Each row has a class, written after it.
[ -36  -98  144  223  254 -179   11 -231  -73   23  180  -26  -81   36
  166 -139  -58  234  -99   44   31   -6   71  114 -133  124   80  -57
   48  164 -228  -44  -15   59   72] : velom
[ -38  -92   96   62 -109 -282  -38  -31   39 -167  281  -80  -94  158
  -78   18   41 -108   55   40 -215  -36 -114  222 -229  194  146  -55
 -112  -77  -57  187  125 -143 -317] : sut
[  66  -99   27   -7   95 -265 -128   53  142  -68   28  116   -8   64
 -239  -72  -77  122  -47 -108 -101  -38  221  208 -333   93  156   21
  134   20 -206  357  -68 -152  -30] : sozu
[ -87  367 -473 -213   83  375 -126  111 -299 -142 -358  -80  267 -328
  166  187 -148   44  201  -65   57 -235   21  -96  503  -32 -269  170
   -9  191  117 -142  300    3   18] : sut
[  56 -125  157 -104  117 -414  -84  -25   59  -75   75  144  -45  100
 -167 -157  -34   64 -168 -110 -118   -2  161  122 -243  109  130   66
  242   -9  -29  184   44  -30   82] : mal
[ 154  -23  -67 -352 -288  301  -46   40   95 -304  144  -31  201  116
  311  -29  -64   55  216 -425  -53 -180  -65 -121 -342   61  -85    7
  121 -172  -80  201  449 -351  -45] : sozu
[  74  178  116  384  433 -401 -361 -174 -255   -4  132  -53   66  118
  100   -9   79   93  153  100  145  -53  424  -63  180  219 -106   -8
  -87  277 -118  184 -252 -170   30] : riped
[ -35 -105   43 -116   68 -383    6   64  -48  -78    6   52   11   10
 -237   33  -97   94  -70  -60 -294 -143  105  345 -525  193  133   60
  138   76 -199  307   -1  -32 -131] : sozu
[  64  -95   81  -59  102 -352   -6    6   55 -193   66  122  151   36
  -91 -171   21   14 -100  -71  -50   17  118   77 -361   76  130   57
  218  -85   40  203  125  -35  112] : zumul
[-174  272 -528 -393 -275  476  -77  234 -147 -177 -464 -332   38 -171
  202  331   32 -196   60 -198   14 -183 -243 -221  396  -36 -334   -5
 -299 -192  319 -187  257 -126   17] : velom
[  12    3  161  -27   94  -16  -25 -111   57  -14  188  126  -22  161
  326 -194   31   96  -86  -48  106   27   40   23  -89  -50   92  -21
  137    7  -63 -147  116   35  129] : Noki
[  23  -77  173  -14  207   58  -70  -86   44  -15  118   24    6   77
  214 -218  -40  272  -18 -104  120    7   57  -25  -37    9   33   16
  142   99 -131  -64  114   40  156] : sozu
[-100  282  119  213  485 -529 -328 -191 -464  181  145   15 -144  -17
  207  118   45   77  249  205  185 -161  439  207  126  268 -164  -54
    4  256 -133  -83 -282   25 -125] : gapi
[ 167   44   80  300  299 -266 -196  -26  -72  164 -161  126 -143 -129
 -187   14  -90   91 -105  235 -138  -88  300   79  164   33 -131 -140
 -163   54   44  -75 -366  212 -106] : velom
[ -70 -128  134 -144  136 -244 -102   20  -20  -75   45  -78  -50  129
  -36   -3  -29  138  -40 -148 -129   -1  166   85 -331  221  110  105
   58   89 -162  309   33 -138   20] : riped
[ 152  -52  -67 -154  -84   -4  153    0 -140  145   72   56   37  -56
  125  110  -84   50  -38 -147  -77 -213 -208  175 -324   71  -63  -79
   54   -6  135 -126  353   92 -470] : sozu
[ 162  188  178    9  186  -74 -206  145   21   59  -25   56   13 -108
  -95  -65  -73  -24   90  139  -53  -62  291  -81  416   36 -191   51
   25  -17   85  -48 -235   66  202] : nasit
[ -34 -102  269   70  158 -154  -82 -268  127   61  271   36  -80   -3
  160 -152   17  121  -80 -104   81   17   93   23 -162  138  191   28
   72  208  -43  -55  130   32   75] : zumul
[-190 -150  335   16  109  225 -330  -76  510 -117 -280  171  -40  403
 -357  -51  237 -190 -481 -132   91  650   50 -694  262  -93   52    9
   18   60  362   28 -327  -57  766] : Noki
[  67 -295   81  -82  107 -340 -165  -31  -88  -76   67  -36  -13   89
  -72  -54  -94   89  -76 -137 -129  -63  163  159 -344  210   47   49
  154  123  -56  179   54  -82   10] : Reze
[ 163   63 -328    6 -163  378   17   48  204  119 -132 -208 -208  -98
  129  237  -79  -25  -29  -96  185   74  -63 -188  -61  156  -54  -32
 -212  -46  176   14  -40 -104  -56] : vob
[ 151  177 -210  317   33  356  448    7 -297  133  -72  153  194   97
  300    0 -137  203 -219   30 -107 -252 -347   44  201    2 -239   20
 -188  -91   12 -246  269  353 -215] : velom
[-151  286  185 -207   99  -87  -30  -73  -72   -2   63  -71  154  140
   90 -106  193  -11  131   65  -27  119  208  -58  199  -70 -107  -78
   17   -5 -210  -73 -223  -38  461] : gapi
[  57  -60  244  102  140 -118    2 -237  -41   36  277    2  -23   85
  300 -214  -46  151 -131 -100    6 -107   84   74  -77  106   57   -6
   42  116  -94 -192  235   47   53] : vob
[-152  261 -169 -272 -171  198  -91  237  -45  -31 -300 -183 -178 -191
  137  246 -278   -2   50 -119  -74 -228  -64  -45 -163   47 -144  109
  -78 -151  127  -49  235 -127 -313] : riped
[ -42    0   73  100  148  -45    2 -231 -137  -58  200  -20   68  125
  444 -203    3  179  -65 -128  122 -108   42   24 -115   52   45    8
   27  161  -90 -157  236  -43   23] : sut
[ 380 -487 -732   39 -193  395  355   20  123  183  -57   73 -147 -133
  136  275  -95 -286 -279 -116  247  219 -355  -20  193 -118  -91 -112
  -65 -291  470 -320  126  406  107] : gapi
[ -85  170 -192 -792 -317  235  230   61   31   -4 -130    0  288 -147
  137  187  193 -349 -212 -300 -155 -113 -421  -67  123 -247  -28   21
  154  -96  498 -488  766  241  133] : mal
[ 106 -209  -77 -147 -306  168    6   83  275  -67   52 -116   80   42
  -80  108  101 -301  -95 -178   -8  156 -225 -113 -287  -65  140  -18
  -57 -276  187  151  315 -106  -94] : sozu
[ -43   94 -403 -233 -234  274  -16  195  -54 -159 -112    8  -42  -47
   48  291   -5 -278   53  -86  -15 -193 -299   74  368  -29  -75   64
  -90 -246  489 -244  426  -40 -299] : Reze
[ -92  226  167  -80  118 -251 -154  -92  -12  123   97   20 -344  -53
   56   66   97 -115  211  314   45  211  169  -23  481   28  -65  -70
 -105  -81  189 -205 -367   81    4] : nasit
[  48   49   25 -209 -106  369  -81  -46  171 -289   46  -44  149   -5
  167 -203   28  -42  -54 -285  144  100  -57 -207  161    9   36   82
   91 -217   86  -42  393 -227  149] : mal
[ -40 -270  -19 -201  149 -374  -46   52   44 -134   67  110   51  -14
 -190  -81   49  133  -64  -92 -128  -16   98  201 -331   54  167   66
  253   28  -61  146   69   34   94] : gapi
[ 181  431 -216  211  -89  187   46   69  214 -315 -208  -35   99 -206
  -98  -86 -188  -20    9  -34   69 -154   14 -173  421    1   52  136
 -122  -78  137  173  322 -234   -1] : Reze
[ 163  -27  108  840  340  178 -470  161   98  146 -100  423  123  348
 -339  -24  -38  106  -16   -5  179 -149  323 -167  652 -150 -249   97
 -242   60  410  122 -173  -56 -338] : Reze
[-189  198 -108   98   11   81  108   17 -242  123   61 -243 -207 -126
  150  242 -181  -11  244  -61  154  -63 -132  -79  140  462 -144  145
 -121   73   94  117   -2 -220 -287] : riped
[ -78  -93  -26  194  236 -266 -178   35 -169   33  -95 -235 -101   39
 -250  246   -5  170   12  187 -117  -36  214  131  -52  141  -27   27
  -74  188 -169   37 -300  -43   -6] : velom
[ 135 -125   72 -284  -76   72  -15   51  149   67  -11 -104  105   38
  150    9  134  -78  -25 -154  117  115 -123 -201 -267  -11  -17  -67
   56   43  274  -55  110  -12  124] : nasit
[ 177   49  -59  290  208 -119 -180  -21 -131  -52  -77 -243  -54  112
   73   46 -121   99   20  -31   99    7  278 -211  228  292 -388   -3
 -222  204  197  220 -287 -122  103] : Reze
[  -8  -26  142   69  119  -61  -28 -214  -20   37  193   -1  -50   87
  274 -145  -28  177  -20 -120   82  -85   26  -11  -81   85   47   13
   16  146  -75  -90  135    2   79] : gapi
[ 187   14   30 -462 -328  -19  142  131   49 -118  135  -74 -166  168
  177   33 -131  -92  108 -173  -67  -47  -81  104 -229   28  -26  -82
  157 -390 -158    5  446 -158 -109] : gapi
[  41 -189   47  -53  105 -351  -29   -4  -99    6   78   51   39  121
  -56   15  -25   34  -74  -61 -101   20  185  188 -372  103   76   19
  168   65 -140  196  -25  -42   30] : Noki
[ 135  -18  256   28   97 -309 -143  -36 -109 -149  160 -132   18  137
   11  -89  -60    9   44  -91   19   -5  246  117  -87   88  -73 -173
   57 -169 -243  163  119 -239  -42] : Reze
[ -29  -67  128   48   44  -93  -43 -204  -25  -45  149  -13  -54   99
  175 -138   21   92  -53  -78   37  -50   49   79   -4   36   72  -40
   51   55 -108 -126  164   26  109] : Reze
[-122  255   21  142  177 -377 -132 -126 -469 -224   12 -323 -233   51
  145   53  -26    2  103  243   96  -56   92  -19  162  283 -129  -18
  -78   33 -127  108 -106 -207  -12] : vob
[ -95 -355  165  121  280   73  413   65 -521  714  -37  -16  365 -233
  -84  120  -51  311 -237  -67 -105 -100 -191  -33 -285   99 -138  185
  104  475 -164 -166 -261  351 -127] : vob
[  29  228   34  544  457 -150  -71  -43 -621  -33   66   50  335 -207
   13 -101 -197  230  358  245   97 -309  234  228  308   68 -214   23
    6  190 -265  126  -35  -51 -386] : sut
[ 177 -266 -278  -55 -408  745  555  425  233  377 -133   25 -390 -203
   91  215 -109 -241 -300   73  -37  136 -391 -159  361    5 -109  178
 -191 -528  530 -686  140  462 -316] : Noki
[ -49  -39   95 -225  106 -297  -21   14  -69   31   77   86  100   39
   40  -86  -16  119   12 -100 -127  -62  143  206 -341  111  100   86
  207   43 -246  132  155   54   69] : zumul
[ 106  304 -326  115 -161  414  -28  -42  -81  -72   29  298  281   30
  529  -18  146 -342  208 -168  156 -254 -113 -106  437 -108 -178  -81
 -214 -186  431 -455  337 -133 -292] : mal
[ 152 -524  -24  239   78  -96   96 -277 -453  257  -18 -286    5  212
 -153  263   94   29 -300   64  180   29 -198   61 -433  152   51  -30
  114  512   -1  -36   53  174   -7] : vob
[-106  -49  212  130  166    6 -207 -110   32  -70  123    5   -8  159
   79 -126    9  181  -15 -136   54  -71   57   -9   96   68   51   56
  -31  182 -136  -45  120 -110   34] : gapi
[ 254 -141   60  -51   92 -113  128  -15 -184 -129  111 -249   23 -144
  184 -131 -248  243   27 -178   -4  -77   42   -3    2  196 -181  -84
   34  -67 -119 -112  219 -162  -92] : zumul
[ 146  -87 -368   77   -9  562  -61  157  -89   81 -235  -84   31 -182
   22  216  -80   72  -10 -147  -14 -190  -73 -220  614  -55 -321   -8
 -329  -29  383 -361  138   49 -253] : sut
[  -8  -86   76 -161  116 -551 -169    8 -122  -86  -34  154  123  151
 -203  -97    5  158  -25 -134 -115 -106  191  210 -393   61   90   44
  325   41 -173  188   47  -86   45] : riped
[ 135 -397 -239   90   76    5 -185   48   99  207  -34   -4 -136 -157
 -310  291  -52 -174   52  -44   66   39   69  298  269   58  101  111
 -104   94  404  -87   57  171 -233] : mal
[ 264  -42 -162 -116  -84   90 -127  110   58   12 -120 -134  -87   28
  105  156 -164   16 -104 -259  105  -66   41 -187 -374  148 -119  -37
   16  -33   55  258  160 -195 -129] : riped
[  52  112 -313 -112 -175  -13  -18    1  -75   53 -146  -58  133  -41
  -20  170  -64  -34 -122  -34   24 -124 -124  172 -385 -144   22  -27
  106  -20  -31   34  313   52 -138] : vob
[ 153   26   -2   -9  -16   68   33  -55  115  -46  186 -273   73  -51
  357   21  -38  -44 -174 -166  110    3  -82 -197 -325  117  -16  -25
  -76  -63  168   30  223 -171   -6] : velom
[-413  227  136  247  202 -148  -33  220 -201 -418 -138   17  -70  297
 -606   72   80  312 -114  192 -220  -27   14   61  151  145  125  128
   70 -109 -702  517 -153 -292  -55] : sut
[  89  -39  110   62   76  -19  -27 -116   49   24  170   76   13   84
  203 -159  -53  134  -80 -116   10 -110   68   79 -193   31   83   29
   90   76  -80  -51  148   -6  -18] : mal
[  58   19 -193 -108 -120   79 -181  145   26 -204   93 -119   -3  111
  280  245   -8 -155  211 -206  119  -78 -152  -18 -193  133    9  -27
  -83 -122   39  248  226 -337 -183] : Noki
[  36  -34  174   89  124  -50  -24 -207   41  -40  194   61  -35  110
  163 -214   15   57  -19  -17   63   75  103   25   13   66  107  -43
   69   30 -113  -93   94  -26  103] : sozu
[ 122  219  -23  128   72 -504 -165  -27 -466  -38  -67 -212  -54  114
   47  -11 -104  -75  254  187  105 -159  246  121  154   72 -239  -72
    4  -39  -80   88 -143 -144    6] : riped
[ 131 -186 -186  -79  -56 -138 -204   91 -134 -243   37 -142   17   10
  -40  193 -168   95   28 -245   29 -315 -212  137 -350   25  -30   -5
   15    1  173  263  295 -310 -441] : gapi
[ -59 -208  108   82  117 -314 -128  -78 -201 -226   16 -210  -55   79
 -249  -28   -9   17   80  149 -158   68  119  187    1  166 -132  -74
  -13   68   75   -6 -346  -87   43] : mal
[  31 -157   36 -133   43 -218 -152   75  -63 -198    6  120   47  138
   -7 -129    7  -64   25  -81  -26   31  148   58 -111   52   42   22
  180  -90 -149  169   12 -114  120] : sut
[ -58  -56   -1 -258   16 -206  -50   78    8  -25  -39  113  117   94
   15  -51    6  110  -47 -209  -77 -108   76  109 -462   53  128  116
  220   44 -125  212   87  -25  127] : sut
[-357 -103  240  519  319 -203 -137 -190  -98 -386  175  279  356  280
  -29 -575  113  515   21 -154 -102   64   -9  -51  563   50  -74  202
  -63    7 -230   -6  -34  -56   90] : riped
[ -53  187   44 -510 -132  -64  -47  -64  111  -37  138  -31   35  -67
  269  -20   86  -23   74 -226   27  -20  -89  -74 -208  -79  -30 -166
  154 -153    1 -120  397  -48   45] : gapi
[ -20   -6   53 -127  -43  136 -143   18  251 -190  107   41  167  113
  -90  -87   43   41  159 -170  -58  108  -31  -35   40    0  139   52
  -16 -106  -58  166  207 -244   23] : gapi
[  27 -229   85   63  126 -225  -69   38  -50 -100  123   68   87  176
   36 -115  -64  161  -78 -128  -61  -27   79  151 -360  102  150  115
  131   22 -186  223  101 -143  -71] : Noki
[ -96  -48 -355  545   17  158  360   25 -499 -260 -101 -409 -294  112
 -119  448 -165  114 -384  241 -259 -130 -378  227  198  301 -177   32
 -601  -70   93   25  140  -72 -851] : nasit
[  30   40  220   99  202  -21  -22 -164  -65  -24  219   39   39  115
  296 -228    7  176    6  -54   62  -71  140   51   95   96   43   25
   22   68 -208 -108  184   29  121] : zumul
[ 333 -276 -558   64  -58  354  377  361 -168 -202 -154 -134 -125  269
 -146   61 -126   77   36  122   33  149 -146   24  434  -50  -58  -54
   23 -640 -361   88  245   -5  212] : gapi
[ 174   29 -202 -133  -41   31  254  -17 -269  -80  222 -335  195   14
  418   81 -142   61   60 -321  218 -127 -246   35 -136  142 -118  -14
  -10 -152  166   32  470 -321 -176] : vob
[-307 -186 -116 -131  -86  -99 -311  -29 -150   87 -380 -136   32  167
 -381  267  224 -133 -116  -58  -25  179  -30 -196 -132   13  -42  -69
  169  109 -200 -126   52   40  373] : vob
[ 134  158  -83  899  226  -64  -81 -101 -261 -324  100 -149   65  285
   84   73   -7 -194 -156  135  366 -160  115   17  275    2  -83  -33
 -353  -40  104  406   35 -350 -249] : velom
[ 119  -74  -22   17 -142  157   56    3   30  134  -70  122  145   58
  157  -42  -70   54 -174 -219  -30  -89 -135    2 -298  -21   -8   11
    0  -15  -65 -156  149   53 -160] : riped
